Below is a small trained network, with its code and all its weights. Each question gives an input and a target symbol and asks what happens when units are switched off, that is, made to give their printed mean instead of their output.

import numpy as np


def w(rows, s, z=0):
    codes = np.array(rows[::2]) - 128.0
    scale = np.full(codes.shape[1], s)
    scale[-1] = z or s
    return codes * scale


def f(y):
    return y / 2 * (1 + np.tanh(0.7978845608 * (y + 0.044715 * y**3)))


def softmax(a):
    e = np.exp(a - a.max(-1, keepdims=True))
    return e / e.sum(-1, keepdims=True)


def log_softmax(a):
    a = a - a.max(-1, keepdims=True)
    return a - np.log(np.exp(a).sum(-1, keepdims=True))


def net(x, mask):
    ids = ['ΔΘΛΨΩαβεζημξπστφ'.index(c) for c in x.split()]
    T = len(ids)
    res = E[ids] + P[:T]
    u = 0
    for l in range(2):
        r = res
        for j in range(2):
            rows = slice(2 * j, 2 * j + 2)
            q, k, v = (r @ M[l][rows].T for M in (Q, K, V))
            z = softmax(np.where(np.tri(T) > 0, q @ k.T / 2**0.5, -1e9)) @ v
            o = O[l][rows]
            res = res + np.where(mask[u + j], z, o[:, -1]) @ o[:, :-1]
        u += 2
        y = f(res @ A[l][:, :-1].T + A[l][:, -1])
        res = res + np.where(mask[u : u + 12], y, B[l][:, -1]) @ B[l][:, :-1]
        u += 12
    return log_softmax(res[-1] @ U[:, :-1].T + U[:, -1])


Q, K, V, O, A, B = {}, {}, {}, {}, {}, {}
E = w([
[131,138,83,157,140,113,193],'Δ',
[135,138,79,172,99,145,184],'Θ',
[142,162,84,189,93,169,206],'Λ',
[140,103,121,105,166,55,179],'Ψ',
[169,85,181,74,2,105,101],'Ω',
[159,227,106,83,184,130,179],'α',
[176,101,144,65,110,69,153],'β',
[157,98,144,37,125,15,140],'ε',
[184,118,172,12,179,38,155],'ζ',
[187,169,115,58,78,75,176],'η',
[170,56,159,98,105,141,116],'μ',
[172,161,96,123,36,176,149],'ξ',
[85,52,87,171,178,32,204],'π',
[86,92,151,195,107,178,127],'σ',
[164,146,106,118,51,195,117],'τ',
[83,157,222,125,197,132,124],'φ',
],0.017)
P = w([
[204,153,185,132,149,89,155],'0',
[109,146,152,134,86,149,159],'1',
[238,99,93,115,143,95,96],'2',
[101,104,156,98,101,146,186],'3',
[168,109,66,168,145,100,88],'4',
[75,110,161,81,105,140,212],'5',
[141,114,70,152,140,78,68],'6',
[58,99,183,104,112,164,250],'7',
[128,106,93,133,138,69,50],'8',
[54,98,104,46,90,223,200],'9',
[123,113,84,127,147,64,51],'10',
],0.015)
Q[0] = w([
[117,138,67,46,178,146,162],'0.h1',
[86,48,95,57,151,220,183],'0.h1',
[51,128,187,78,2,152,213],'0.h2',
[80,119,40,139,230,142,84],'0.h2',
],0.0091)
K[0] = w([
[121,120,147,114,103,192,213],'0.h1',
[2,93,150,16,96,170,240],'0.h1',
[81,118,143,22,99,195,209],'0.h2',
[162,87,110,166,190,167,101],'0.h2',
],0.006)
V[0] = w([
[254,51,51,139,49,92,76],'0.h1',
[92,75,110,210,105,136,132],'0.h1',
[165,113,134,141,241,131,67],'0.h2',
[105,97,166,51,87,114,146],'0.h2',
],0.0073)
O[0] = w([
[119,137,122,149,168,117,140,1],'0.h1',
[252,86,175,104,150,187,127,60],'0.h1',
[122,144,147,120,49,129,84,129],'0.h2',
[116,146,92,201,160,164,157,172],'0.h2',
],0.011,0.0062)
A[0] = w([
[48,113,149,130,139,182,16,62],'0.n1',
[129,83,162,214,116,175,185,180],'0.n2',
[123,82,150,226,112,10,84,86],'0.n3',
[113,196,165,80,138,150,88,139],'0.n4',
[143,194,107,118,107,163,205,2],'0.n5',
[134,141,174,89,134,157,129,26],'0.n6',
[81,191,114,90,168,142,119,243],'0.n7',
[149,108,130,60,121,106,177,181],'0.n8',
[124,49,139,105,52,122,167,177],'0.n9',
[196,126,39,14,85,142,94,59],'0.n10',
[78,78,83,60,1,176,187,172],'0.n11',
[148,189,118,98,146,210,105,2],'0.n12',
],0.009,0.0022)
B[0] = w([
[134,55,96,121,74,94,144,195],'0.n1',
[58,182,108,116,136,72,96,218],'0.n2',
[190,127,111,88,100,169,145,223],'0.n3',
[141,116,173,178,153,93,182,195],'0.n4',
[124,186,46,66,135,107,62,208],'0.n5',
[144,144,171,154,96,158,133,138],'0.n6',
[210,57,155,151,225,123,95,233],'0.n7',
[149,254,172,176,99,237,143,190],'0.n8',
[89,244,82,211,123,125,230,178],'0.n9',
[86,68,82,150,165,88,144,167],'0.n10',
[135,200,195,47,118,13,251,254],'0.n11',
[157,141,143,213,177,105,225,130],'0.n12',
],0.0065,0.0063)
Q[1] = w([
[93,159,104,205,192,20,116],'1.h1',
[241,50,152,193,86,134,107],'1.h1',
[253,116,134,175,11,72,63],'1.h2',
[91,74,99,182,101,251,126],'1.h2',
],0.0053)
K[1] = w([
[191,219,117,95,219,171,3],'1.h1',
[203,175,127,115,121,132,3],'1.h1',
[186,106,161,221,84,58,99],'1.h2',
[164,126,14,113,76,128,119],'1.h2',
],0.0069)
V[1] = w([
[99,118,164,161,173,94,244],'1.h1',
[191,83,145,218,147,78,109],'1.h1',
[141,218,31,146,79,156,139],'1.h2',
[254,182,100,79,170,84,144],'1.h2',
],0.0076)
O[1] = w([
[168,136,75,166,88,108,73,251],'1.h1',
[167,159,126,42,79,100,116,80],'1.h1',
[188,64,169,191,137,75,117,120],'1.h2',
[131,109,144,128,98,10,143,163],'1.h2',
],0.011,0.013)
A[1] = w([
[141,146,220,177,107,139,78,65],'1.n1',
[172,194,178,58,141,139,124,155],'1.n2',
[110,147,174,144,33,97,132,92],'1.n3',
[165,147,93,109,172,56,144,196],'1.n4',
[119,141,74,205,159,179,169,190],'1.n5',
[83,129,254,165,137,91,116,133],'1.n6',
[116,89,179,90,103,196,32,163],'1.n7',
[191,185,181,155,132,147,82,233],'1.n8',
[69,118,50,78,117,145,115,128],'1.n9',
[17,114,129,124,182,90,200,32],'1.n10',
[131,18,152,155,186,77,68,253],'1.n11',
[126,202,152,172,129,137,177,116],'1.n12',
],0.01,0.0042)
B[1] = w([
[187,66,94,171,93,126,155,135],'1.n1',
[152,127,102,170,100,140,141,160],'1.n2',
[162,143,75,42,160,140,155,178],'1.n3',
[105,112,172,114,90,144,99,254],'1.n4',
[149,117,154,110,103,134,77,204],'1.n5',
[173,103,127,145,90,67,151,168],'1.n6',
[92,127,139,159,247,141,85,156],'1.n7',
[127,86,81,135,61,119,96,154],'1.n8',
[190,96,150,167,136,147,134,154],'1.n9',
[126,179,71,131,195,106,135,173],'1.n10',
[146,200,117,120,133,212,123,183],'1.n11',
[102,92,191,63,135,157,159,207],'1.n12',
],0.011,0.014)
U = w([
[161,112,39,96,37,138,84,154],'Δ',
[83,128,71,110,142,132,1,254],'Θ',
[68,177,132,86,99,195,174,121],'Λ',
[148,124,121,136,149,129,136,66],'Ψ',
[119,93,137,136,136,119,141,118],'Ω',
[94,134,106,145,127,121,118,83],'α',
[173,159,124,171,157,138,151,69],'β',
[136,199,85,192,161,116,139,64],'ε',
[162,99,154,160,132,137,155,111],'ζ',
[147,108,48,89,192,64,175,79],'η',
[130,110,138,150,124,130,139,83],'μ',
[94,117,129,137,115,125,114,70],'ξ',
[116,128,112,130,132,123,122,63],'π',
[55,17,199,124,72,147,107,173],'σ',
[82,99,121,126,115,111,119,107],'τ',
[36,126,51,142,151,74,116,134],'φ',
],0.0086,0.0041)

Each question gives the input, a string of symbols that net reads in full, and the target symbol t.
The units are the heads (2 rows each of Q, K, V and O) and the neurons (one row each of A and B). Each row of codes is followed by its name. A weight is (code - 128) times the scale printed after its matrix; where a second scale follows, it is the last column's (O, A, B and U).
mask holds one flag per unit, layer by layer, with each layer's heads first. A switched-off unit (its flag False) gives its mean, the last column of its rows in O or B, instead of its output. The means were averaged over made-up inputs and are rounded, as every weight is.
A unit's drop is (log p(t) with every unit on - log p(t) with that unit switched off) / (log p(t) with every unit on - log p(t) with every unit switched off).
The circuit of an input: a set's keep is (log p(t) with only the set's units on - log p(t) with every unit switched off) / (log p(t) with every unit on - log p(t) with every unit switched off). Starting from the 12 units with the biggest drops (on a tie, the unit counted first), units are removed one at a time, each time the one whose removal leaves the highest keep (on an exact tie, the one counted first), for as long as the keep stays at least 0.8.
circuit, biggest first: the units of the circuit, biggest drop first
unit that matters most: the unit with the biggest drop
top k neurons: the k neurons with the biggest drops, biggest first
heads that matter: for each layer, one digit per head in row order, 1 if its drop is at least 0.15 and else 0, layers parted by /
input α α σ ξ φ η φ α, target ε: heads that matter -> 01 / 11
input Δ φ η φ φ φ ε α σ ε, target η: unit that matters most -> 0.n11
input φ ζ α φ ζ Ψ α φ φ Ψ, target Λ: circuit, biggest first -> (0.n11, 0.n8)
input ζ Ω φ ζ α φ ζ Ω, target Λ: heads that matter -> 00 / 00
input φ η α φ Λ π, target Λ: heads that matter -> 10 / 00
input σ Λ Δ φ φ α Ψ α Ψ φ, target η: heads that matter -> 10 / 01
input Θ μ φ α σ Λ, target η: top 3 neurons -> (0.n11, 1.n10, 1.n3)
input φ ζ ε φ φ α π Ψ, target η: heads that matter -> 10 / 01
input φ α α, target Θ: heads that matter -> 10 / 00
input π ζ φ α ζ σ, target η: circuit, biggest first -> (1.n3, 1.n10, 0.n11)
input Θ σ σ η, target σ: heads that matter -> 01 / 01
input φ α φ φ φ Ψ, target Λ: circuit, biggest first -> (1.n12, 0.n11, 0.n8)
input σ σ ζ α, target σ: heads that matter -> 00 / 01
input σ φ φ α φ φ φ α φ π, target η: heads that matter -> 10 / 01
input σ σ φ ζ, target σ: top 4 neurons -> (0.n8, 1.n11, 1.n10, 1.n12)
input σ η ξ φ α η, target Λ: unit that matters most -> 1.n12
input α α φ α α α φ τ, target η: circuit, biggest first -> (0.n11, 1.h2, 1.n3)
input α α φ ζ σ σ, target φ: circuit, biggest first -> (0.h2, 0.n2, 1.n10)
input ε ζ η η η α φ τ, target η: circuit, biggest first -> (0.n11, 1.n3)
input φ α α φ ζ φ ζ σ, target Λ: circuit, biggest first -> (0.n11, 1.h2)
input φ Ω α η Λ ζ φ π, target φ: circuit, biggest first -> (0.h2, 0.n2)
input φ φ σ α φ μ, target η: circuit, biggest first -> (1.n3, 0.n11)
input φ ε π α α σ ξ α ζ α, target η: circuit, biggest first -> (0.n11, 1.h2)
input Δ φ φ η μ φ α ζ, target Λ: unit that matters most -> 1.n12
input α σ φ φ Δ ζ, target Λ: heads that matter -> 10 / 00
input φ Ω φ Λ φ α φ π, target η: top 4 neurons -> (1.n3, 1.n10, 0.n2, 0.n5)
